Here is a tiny trained network, its code and every weight. The questions are about switching its units off for an input and a class, where a switched-off unit gives its printed mean instead of its output.

import numpy as np


def w(rows, s, z=0):
    codes = np.array(rows[::2]) - 128.0
    scale = np.full(codes.shape[1], s)
    scale[-1] = z or s
    return codes * scale


def norm(h):
    return h / np.sqrt((h * h).mean(-1, keepdims=True) + 1e-5)


def f(y):
    return y / 2 * (1 + np.tanh(0.7978845608 * (y + 0.044715 * y**3)))


def log_softmax(a):
    a = a - a.max(-1, keepdims=True)
    return a - np.log(np.exp(a).sum(-1, keepdims=True))


def net(x, mask):
    res = np.array(x, float).reshape(1, 3) / 4 @ E
    u = 0
    for l in range(4):
        y = f(norm(res) @ A[l][:, :-1].T + A[l][:, -1])
        res = res + np.where(mask[u : u + 7], y, B[l][:, -1]) @ B[l][:, :-1]
        u += 7
    return log_softmax(norm(res)[-1] @ U[:, :-1].T + U[:, -1])


A, B = {}, {}
E = w([
[121,14,138,170],'x0',
[12,138,149,155],'x1',
[101,64,2,57],'x2',
],0.0062)
A[0] = w([
[81,154,178,243,77],'0.n1',
[140,219,53,176,3],'0.n2',
[138,229,134,92,128],'0.n3',
[142,103,1,172,191],'0.n4',
[153,141,101,123,29],'0.n5',
[169,139,122,99,236],'0.n6',
[68,136,124,131,114],'0.n7',
],0.0094,0.0053)
B[0] = w([
[144,124,103,111,187],'0.n1',
[103,185,129,157,124],'0.n2',
[111,161,136,81,209],'0.n3',
[140,148,140,98,252],'0.n4',
[130,128,129,245,105],'0.n5',
[165,126,106,76,229],'0.n6',
[131,134,166,88,150],'0.n7',
],0.011,0.005)
A[1] = w([
[58,100,192,133,19],'1.n1',
[118,141,186,60,158],'1.n2',
[131,13,135,173,150],'1.n3',
[123,85,31,81,251],'1.n4',
[157,121,198,175,49],'1.n5',
[165,176,230,165,153],'1.n6',
[4,152,138,138,124],'1.n7',
],0.012,0.0034)
B[1] = w([
[151,112,98,134,143],'1.n1',
[102,117,146,213,214],'1.n2',
[133,251,187,119,179],'1.n3',
[77,134,164,143,255],'1.n4',
[70,149,123,107,136],'1.n5',
[67,75,77,56,181],'1.n6',
[206,51,216,113,182],'1.n7',
],0.013,0.0081)
A[2] = w([
[76,217,147,185,87],'2.n1',
[220,182,100,74,177],'2.n2',
[254,101,147,62,121],'2.n3',
[94,129,161,166,173],'2.n4',
[148,148,161,132,44],'2.n5',
[170,88,243,63,140],'2.n6',
[217,179,107,199,3],'2.n7',
],0.0085,0.0033)
B[2] = w([
[210,174,46,104,164],'2.n1',
[149,51,230,140,175],'2.n2',
[117,57,159,115,172],'2.n3',
[176,182,105,198,164],'2.n4',
[152,114,71,61,125],'2.n5',
[148,140,166,156,253],'2.n6',
[95,40,1,127,116],'2.n7',
],0.0083,0.0067)
A[3] = w([
[168,79,85,134,115],'3.n1',
[121,144,184,148,135],'3.n2',
[146,103,112,169,11],'3.n3',
[94,137,98,149,4],'3.n4',
[88,96,136,65,129],'3.n5',
[161,165,168,152,149],'3.n6',
[169,148,99,255,115],'3.n7',
],0.014,0.0026)
B[3] = w([
[100,149,199,44,115],'3.n1',
[96,138,45,52,254],'3.n2',
[244,130,138,116,106],'3.n3',
[100,72,111,127,115],'3.n4',
[65,180,128,201,221],'3.n5',
[202,120,17,68,236],'3.n6',
[175,175,147,253,133],'3.n7',
],0.0078,0.0054)
U = w([
[140,201,122,60,210],'0',
[3,142,133,130,189],'1',
[149,35,186,84,180],'2',
[171,167,64,161,145],'3',
[117,73,55,169,24],'4',
[128,63,69,175,5],'5',
[124,63,66,172,2],'6',
[103,76,65,154,43],'7',
],0.019,0.008)

Each question gives the input, the list of numbers given to net, and the class t.
The units are the neurons (one row each of A and B). Each row of codes is followed by its name. A weight is (code - 128) times the scale printed after its matrix; where a second scale follows, it is the last column's (A, B and U).
mask holds one flag per neuron, layer by layer. A switched-off neuron (its flag False) gives its mean, the last column of its row in B, instead of its output. The means were averaged over made-up inputs and are rounded, as every weight is.
A unit's drop is (log p(t) with every unit on - log p(t) with that unit switched off) / (log p(t) with every unit on - log p(t) with every unit switched off).
The circuit of an input: a set's keep is (log p(t) with only the set's units on - log p(t) with every unit switched off) / (log p(t) with every unit on - log p(t) with every unit switched off). Starting from the 12 units with the biggest drops (on a tie, the unit counted first), units are removed one at a time, each time the one whose removal leaves the highest keep (on an exact tie, the one counted first), for as long as the keep stays at least 0.8.
circuit, biggest first: the units of the circuit, biggest drop first
most important unit: the unit with the biggest drop
top k neurons: the k neurons with the biggest drops, biggest first
top k neurons in layer l: the k neurons of layer l with the biggest drops, biggest first
drop when u is switched off: that unit's drop, to one decimal
input [6,-1,-1], class 0: circuit, biggest first => 1.n3
input [5,8,-7], class 2: top 3 neurons => 1.n7, 0.n6, 1.n4
input [-1,-4,7], class 1: top 2 neurons => 1.n4, 1.n7
input [-2,-8,8], class 1: top 4 neurons => 1.n4, 1.n7, 3.n5, 3.n6
input [2,3,-2], class 3: top 2 neurons => 0.n1, 0.n7
input [6,-5,4], class 0: circuit, biggest first => 1.n7, 1.n3
input [1,-2,3], class 3: circuit, biggest first => 1.n6, 1.n7, 2.n3, 1.n3
input [4,-3,0], class 0: circuit, biggest first => 0.n3, 1.n3
input [5,-6,-8], class 1: top 4 neurons => 1.n6, 1.n5, 1.n7, 3.n5
input [-3,-6,8], class 1: top 3 neurons => 1.n4, 1.n7, 3.n5
input [-1,-4,-3], class 2: top 2 neurons in layer 1 => 1.n4, 1.n5
input [-3,0,-1], class 3: top 2 neurons in layer 2 => 2.n1, 2.n4
input [4,3,-2], class 0: circuit, biggest first => 1.n3, 0.n3
input [-5,7,-4], class 2: most important unit => 1.n7
input [8,-8,-2], class 0: top 2 neurons => 1.n3, 1.n7
input [-4,0,7], class 1: top 2 neurons => 1.n3, 3.n6
input [-3,-8,-8], class 1: circuit, biggest first => 1.n6, 1.n7, 3.n5, 1.n3
input [3,-1,-1], class 3: top 2 neurons in layer 1 => 1.n6, 1.n7
input [7,-6,-6], class 0: top 3 neurons in layer 1 => 1.n3, 1.n5, 1.n7
input [-1,-5,-1], class 2: top neuron => 1.n3
input [6,7,1], class 2: top 2 neurons => 1.n7, 0.n6
input [-7,8,0], class 2: top 3 neurons in layer 1 => 1.n7, 1.n3, 1.n4
input [0,3,0], class 3: top 2 neurons in layer 1 => 1.n2, 1.n6
input [6,-1,-4], class 0: drop when 1.n3 is switched off => 1.3
input [4,-1,-3], class 0: drop when 1.n3 is switched off => 0.6
